Below is a small trained network, with its code and all its weights. Each question gives an input and a class and asks what happens when units are switched off, that is, made to give their printed mean instead of their output.

import numpy as np


def w(rows, s, z=0):
    codes = np.array(rows[::2]) - 128.0
    scale = np.full(codes.shape[1], s)
    scale[-1] = z or s
    return codes * scale


def f(y):
    return y / 2 * (1 + np.tanh(0.7978845608 * (y + 0.044715 * y**3)))


def log_softmax(a):
    a = a - a.max(-1, keepdims=True)
    return a - np.log(np.exp(a).sum(-1, keepdims=True))


def net(x, mask):
    res = np.array(x, float).reshape(1, 8) / 4 @ E
    y = f(res @ A[0][:, :-1].T + A[0][:, -1])
    res = res + np.where(mask, y, B[0][:, -1]) @ B[0][:, :-1]
    return log_softmax(res[-1] @ U[:, :-1].T + U[:, -1])


A, B = {}, {}
E = w([
[65,167,227,108,55,128,166],'x0',
[118,93,116,165,24,220,43],'x1',
[20,165,65,160,84,10,44],'x2',
[127,124,128,124,128,130,126],'x3',
[128,127,131,135,130,127,130],'x4',
[129,128,129,134,127,131,130],'x5',
[3,46,106,74,189,172,160],'x6',
[73,246,98,170,165,158,135],'x7',
],0.0056)
A[0] = w([
[112,152,93,181,81,229,95,188],'neuron 1',
[53,166,89,127,117,65,75,80],'neuron 2',
[88,251,87,164,158,197,141,84],'neuron 3',
[66,74,94,125,122,145,182,91],'neuron 4',
[127,78,124,158,72,188,84,66],'neuron 5',
[78,166,238,114,64,113,167,84],'neuron 6',
[160,162,159,73,167,232,140,92],'neuron 7',
[184,180,162,181,119,107,124,127],'neuron 8',
[193,165,131,130,76,95,133,61],'neuron 9',
[170,79,142,131,124,153,179,64],'neuron 10',
[47,97,137,101,157,153,141,105],'neuron 11',
[146,58,160,126,98,82,116,254],'neuron 12',
[132,138,145,129,180,61,175,90],'neuron 13',
[144,112,146,111,163,43,175,55],'neuron 14',
[116,50,116,115,75,25,101,82],'neuron 15',
[64,93,137,96,165,161,126,97],'neuron 16',
[201,192,137,98,69,91,111,104],'neuron 17',
[162,121,170,147,149,177,160,66],'neuron 18',
[124,175,140,159,204,73,191,171],'neuron 19',
[191,114,2,140,183,135,96,90],'neuron 20',
],0.0094,0.0079)
B[0] = w([
[100,117,77,79,100,61,146,214],'neuron 1',
[153,179,121,215,97,119,195,180],'neuron 2',
[229,143,189,44,188,247,142,179],'neuron 3',
[160,113,100,164,138,140,73,159],'neuron 4',
[165,163,178,95,61,126,57,148],'neuron 5',
[55,69,240,141,148,120,100,179],'neuron 6',
[122,173,107,209,103,104,182,176],'neuron 7',
[138,105,73,154,144,120,105,171],'neuron 8',
[180,115,121,163,140,148,75,140],'neuron 9',
[143,199,156,182,97,173,138,142],'neuron 10',
[153,96,90,159,153,116,78,177],'neuron 11',
[113,130,86,58,194,148,191,255],'neuron 12',
[130,142,128,96,54,130,82,160],'neuron 13',
[165,138,163,103,54,159,78,146],'neuron 14',
[182,178,168,177,107,184,167,164],'neuron 15',
[170,120,96,163,152,115,71,166],'neuron 16',
[126,105,73,170,155,148,73,169],'neuron 17',
[136,193,152,183,94,126,121,140],'neuron 18',
[101,116,75,83,103,81,141,228],'neuron 19',
[42,75,252,166,119,132,109,181],'neuron 20',
],0.024,0.0072)
U = w([
[142,194,153,235,94,119,180,61],'0',
[162,75,92,191,177,132,32,65],'1',
[48,64,254,163,137,119,103,78],'2',
[103,115,114,114,150,106,158,255],'3',
[179,135,168,81,159,213,146,111],'4',
[94,111,106,122,149,92,157,215],'5',
[125,137,127,70,39,78,84,41],'6',
[89,111,110,130,167,91,165,193],'7',
],0.0084,0.0086)

Each question gives the input, the list of numbers given to net, and the class t.
The units are the neurons (one row each of A and B). Each row of codes is followed by its name. A weight is (code - 128) times the scale printed after its matrix; where a second scale follows, it is the last column's (A, B and U).
mask holds one flag per neuron, in row order. A switched-off neuron (its flag False) gives its mean, the last column of its row in B, instead of its output. The means were averaged over made-up inputs and are rounded, as every weight is.
A unit's drop is (log p(t) with every unit on - log p(t) with that unit switched off) / (log p(t) with every unit on - log p(t) with every unit switched off).
The circuit of an input: a set's keep is (log p(t) with only the set's units on - log p(t) with every unit switched off) / (log p(t) with every unit on - log p(t) with every unit switched off). Starting from the 12 units with the biggest drops (on a tie, the unit counted first), units are removed one at a time, each time the one whose removal leaves the highest keep (on an exact tie, the one counted first), for as long as the keep stays at least 0.8.
circuit, biggest first: the units of the circuit, biggest drop first
unit that matters most: the unit with the biggest drop
k most important neurons: the k neurons with the biggest drops, biggest first
drop when u is switched off: that unit's drop, to one decimal
input [-1,-3,8,-2,8,6,-7,0], class 0: circuit, biggest first : neuron 2
input [-1,-1,-5,6,4,-3,2,7], class 4: 2 most important neurons : neuron 3; neuron 2
input [4,6,-1,6,4,-6,5,7], class 4: 4 most important neurons : neuron 3; neuron 19; neuron 8; neuron 17
input [-1,-6,3,5,6,-4,-3,-7], class 4: circuit, biggest first : neuron 15; neuron 14
input [7,-3,3,-6,0,1,-6,-2], class 2: 4 most important neurons : neuron 6; neuron 1; neuron 11; neuron 16
input [8,2,-7,-2,-7,-5,2,7], class 2: 4 most important neurons : neuron 6; neuron 12; neuron 2; neuron 15
input [8,8,-5,6,5,-2,5,-6], class 2: 3 most important neurons : neuron 6; neuron 19; neuron 5
input [0,2,-6,2,6,3,-8,3], class 1: 3 most important neurons : neuron 17; neuron 8; neuron 9
input [-1,4,7,-2,-4,-3,-6,8], class 4: 2 most important neurons : neuron 3; neuron 7
input [-5,0,5,2,5,2,6,2], class 1: circuit, biggest first : neuron 11; neuron 4
input [6,7,-6,3,-8,7,-8,-5], class 1: 2 most important neurons : neuron 17; neuron 9
input [-3,6,-5,1,-3,0,-1,-4], class 6: 3 most important neurons : neuron 5; neuron 1; neuron 3
input [-6,-1,8,5,8,-5,7,-8], class 0: 3 most important neurons : neuron 15; neuron 2; neuron 3
input [6,-6,-6,-3,1,-7,8,8], class 1: unit that matters most : neuron 11
input [-6,0,-8,0,-8,4,5,-4], class 0: 2 most important neurons : neuron 7; neuron 10
input [8,5,-7,-1,2,-8,-6,-2], class 2: 2 most important neurons : neuron 6; neuron 2
input [0,-4,-5,4,-5,3,8,-4], class 1: circuit, biggest first : neuron 16; neuron 11
input [-5,3,-7,4,-3,5,-6,1], class 0: 2 most important neurons : neuron 7; neuron 18
input [-7,8,1,-5,-3,-2,6,-4], class 6: 2 most important neurons : neuron 5; neuron 1
input [1,-5,8,-6,-8,8,-4,-6], class 0: unit that matters most : neuron 15
input [4,3,0,6,1,3,1,-7], class 4: drop when neuron 19 is switched off : 0.4
input [7,-8,-1,-2,-5,5,-1,5], class 6: drop when neuron 19 is switched off : 1.2
input [0,-8,6,6,0,-1,7,4], class 6: drop when neuron 14 is switched off : 0.2
input [-1,3,8,-6,-2,-7,-1,-6], class 0: drop when neuron 9 is switched off : 0.0
